Below are the code and all the weights of a small trained network. Each question names an input and a class and asks about switching units off, where a switched-off unit gives its printed mean instead of its output.

import numpy as np


def w(rows, s, z=0):
    codes = np.array(rows[::2]) - 128.0
    scale = np.full(codes.shape[1], s)
    scale[-1] = z or s
    return codes * scale


def f(y):
    return np.maximum(y, 0)


def log_softmax(a):
    a = a - a.max(-1, keepdims=True)
    return a - np.log(np.exp(a).sum(-1, keepdims=True))


def net(x, mask):
    res = np.array(x, float).reshape(1, 5) / 4 @ E
    y = f(res @ A[0][:, :-1].T + A[0][:, -1])
    res = res + np.where(mask, y, B[0][:, -1]) @ B[0][:, :-1]
    return log_softmax(res[-1] @ U[:, :-1].T + U[:, -1])


A, B = {}, {}
E = w([
[75,140,128,146,106,124,120,157,96],'x0',
[173,144,131,145,155,98,122,152,109],'x1',
[100,131,84,108,183,98,97,155,187],'x2',
[152,75,95,249,146,136,192,196,142],'x3',
[189,127,68,179,86,94,78,99,158],'x4',
],0.015)
A[0] = w([
[95,106,154,87,157,142,216,169,152,227],'neuron 0',
[125,106,187,93,195,146,152,138,106,238],'neuron 1',
[110,120,123,80,72,106,94,113,87,29],'neuron 2',
[136,89,111,154,133,156,166,180,179,60],'neuron 3',
[85,140,83,100,193,92,111,147,180,37],'neuron 4',
[132,167,146,98,53,92,103,120,187,74],'neuron 5',
[144,182,174,156,110,124,166,88,130,101],'neuron 6',
[127,133,157,99,139,119,58,110,119,98],'neuron 7',
[166,84,36,124,33,85,90,107,104,205],'neuron 8',
[157,92,126,157,71,130,217,140,100,95],'neuron 9',
[136,122,83,164,73,104,72,87,145,179],'neuron 10',
[96,176,130,93,165,102,80,102,86,173],'neuron 11',
[132,246,147,111,120,104,148,39,116,45],'neuron 12',
[171,172,174,148,42,162,169,95,79,114],'neuron 13',
[88,131,174,87,149,159,172,162,140,149],'neuron 14',
[121,167,112,85,169,156,101,106,99,162],'neuron 15',
[70,132,182,188,93,73,107,144,96,110],'neuron 16',
[159,109,172,159,108,90,66,131,124,173],'neuron 17',
[148,144,91,130,61,115,101,146,189,230],'neuron 18',
[148,140,165,152,118,57,145,81,173,252],'neuron 19',
[66,136,114,163,115,74,158,134,166,195],'neuron 20',
[81,189,99,145,173,100,99,131,195,1],'neuron 21',
[102,170,122,111,112,160,112,108,144,111],'neuron 22',
],0.011,0.00095)
B[0] = w([
[131,80,157,167,85,123,141,161,98,236],'neuron 0',
[157,72,198,114,79,142,77,209,51,222],'neuron 1',
[147,132,70,132,133,115,127,121,133,223],'neuron 2',
[163,130,81,149,113,75,180,52,197,233],'neuron 3',
[66,201,144,29,195,164,74,87,171,222],'neuron 4',
[125,115,126,170,120,86,141,122,146,216],'neuron 5',
[91,113,135,59,161,201,91,77,179,176],'neuron 6',
[192,111,33,216,52,97,142,106,196,216],'neuron 7',
[93,57,190,156,120,100,36,137,41,253],'neuron 8',
[149,160,84,132,202,112,159,103,143,229],'neuron 9',
[146,40,172,121,103,111,80,185,135,233],'neuron 10',
[150,89,103,114,99,80,188,101,113,239],'neuron 11',
[236,154,96,123,149,89,185,120,156,252],'neuron 12',
[27,195,129,67,254,216,129,57,183,243],'neuron 13',
[137,70,146,156,90,113,147,167,54,230],'neuron 14',
[154,121,127,188,117,97,133,113,153,212],'neuron 15',
[173,131,129,137,143,161,127,156,130,187],'neuron 16',
[96,133,165,103,117,171,130,122,153,184],'neuron 17',
[139,90,181,117,117,120,107,183,73,211],'neuron 18',
[130,132,170,144,122,161,111,174,133,183],'neuron 19',
[150,147,83,130,85,138,169,110,149,187],'neuron 20',
[45,185,112,57,187,206,87,104,144,207],'neuron 21',
[134,144,134,166,141,127,142,141,140,191],'neuron 22',
],0.0083,0.011)
U = w([
[132,44,250,124,74,72,82,220,55,246],'0',
[182,143,1,191,123,25,194,124,153,51],'1',
[50,199,134,24,202,169,95,112,137,116],'2',
],0.0098,0.0011)

Each question gives the input, the list of numbers given to net, and the class t.
The units are the neurons (one row each of A and B). Each row of codes is followed by its name. A weight is (code - 128) times the scale printed after its matrix; where a second scale follows, it is the last column's (A, B and U).
mask holds one flag per neuron, in row order. A switched-off neuron (its flag False) gives its mean, the last column of its row in B, instead of its output. The means were averaged over made-up inputs and are rounded, as every weight is.
A unit's drop is (log p(t) with every unit on - log p(t) with that unit switched off) / (log p(t) with every unit on - log p(t) with every unit switched off).
The circuit of an input: a set's keep is (log p(t) with only the set's units on - log p(t) with every unit switched off) / (log p(t) with every unit on - log p(t) with every unit switched off). Starting from the 12 units with the biggest drops (on a tie, the unit counted first), units are removed one at a time, each time the one whose removal leaves the highest keep (on an exact tie, the one counted first), for as long as the keep stays at least 0.8.
circuit, biggest first: the units of the circuit, biggest drop first
most important unit: the unit with the biggest drop
top k neurons: the k neurons with the biggest drops, biggest first
drop of u: that unit's drop, to one decimal
input [6,7,6,-1,-7], class 0: most important unit : neuron 1
input [2,5,5,-6,3], class 1: top 3 neurons : (neuron 7; neuron 13; neuron 11)
input [6,8,8,7,3], class 2: circuit, biggest first : (neuron 21; neuron 4)
input [-1,-2,-7,-8,1], class 1: top 2 neurons : (neuron 12; neuron 7)
input [5,6,3,-4,-5], class 0: top 2 neurons : (neuron 1; neuron 3)
input [3,7,-7,6,8], class 0: top 2 neurons : (neuron 8; neuron 10)
input [-6,2,-8,-6,8], class 0: top 3 neurons : (neuron 8; neuron 10; neuron 4)
input [5,5,5,-6,2], class 1: top 3 neurons : (neuron 7; neuron 13; neuron 11)
input [-8,1,-7,-6,0], class 2: top 3 neurons : (neuron 13; neuron 6; neuron 3)
input [4,-7,-3,-3,0], class 1: top 2 neurons : (neuron 4; neuron 21)
input [7,7,8,-8,-6], class 1: top 4 neurons : (neuron 7; neuron 11; neuron 15; neuron 13)
input [-4,-8,-6,-6,-5], class 1: top 2 neurons : (neuron 12; neuron 7)
input [-6,-4,-8,6,3], class 2: drop of neuron 13 : 0.5
input [8,7,-8,-4,-6], class 2: circuit, biggest first : (neuron 13)
input [5,-5,0,6,8], class 0: drop of neuron 8 : 0.2
input [-2,-5,-7,0,-4], class 2: drop of neuron 13 : 1.0
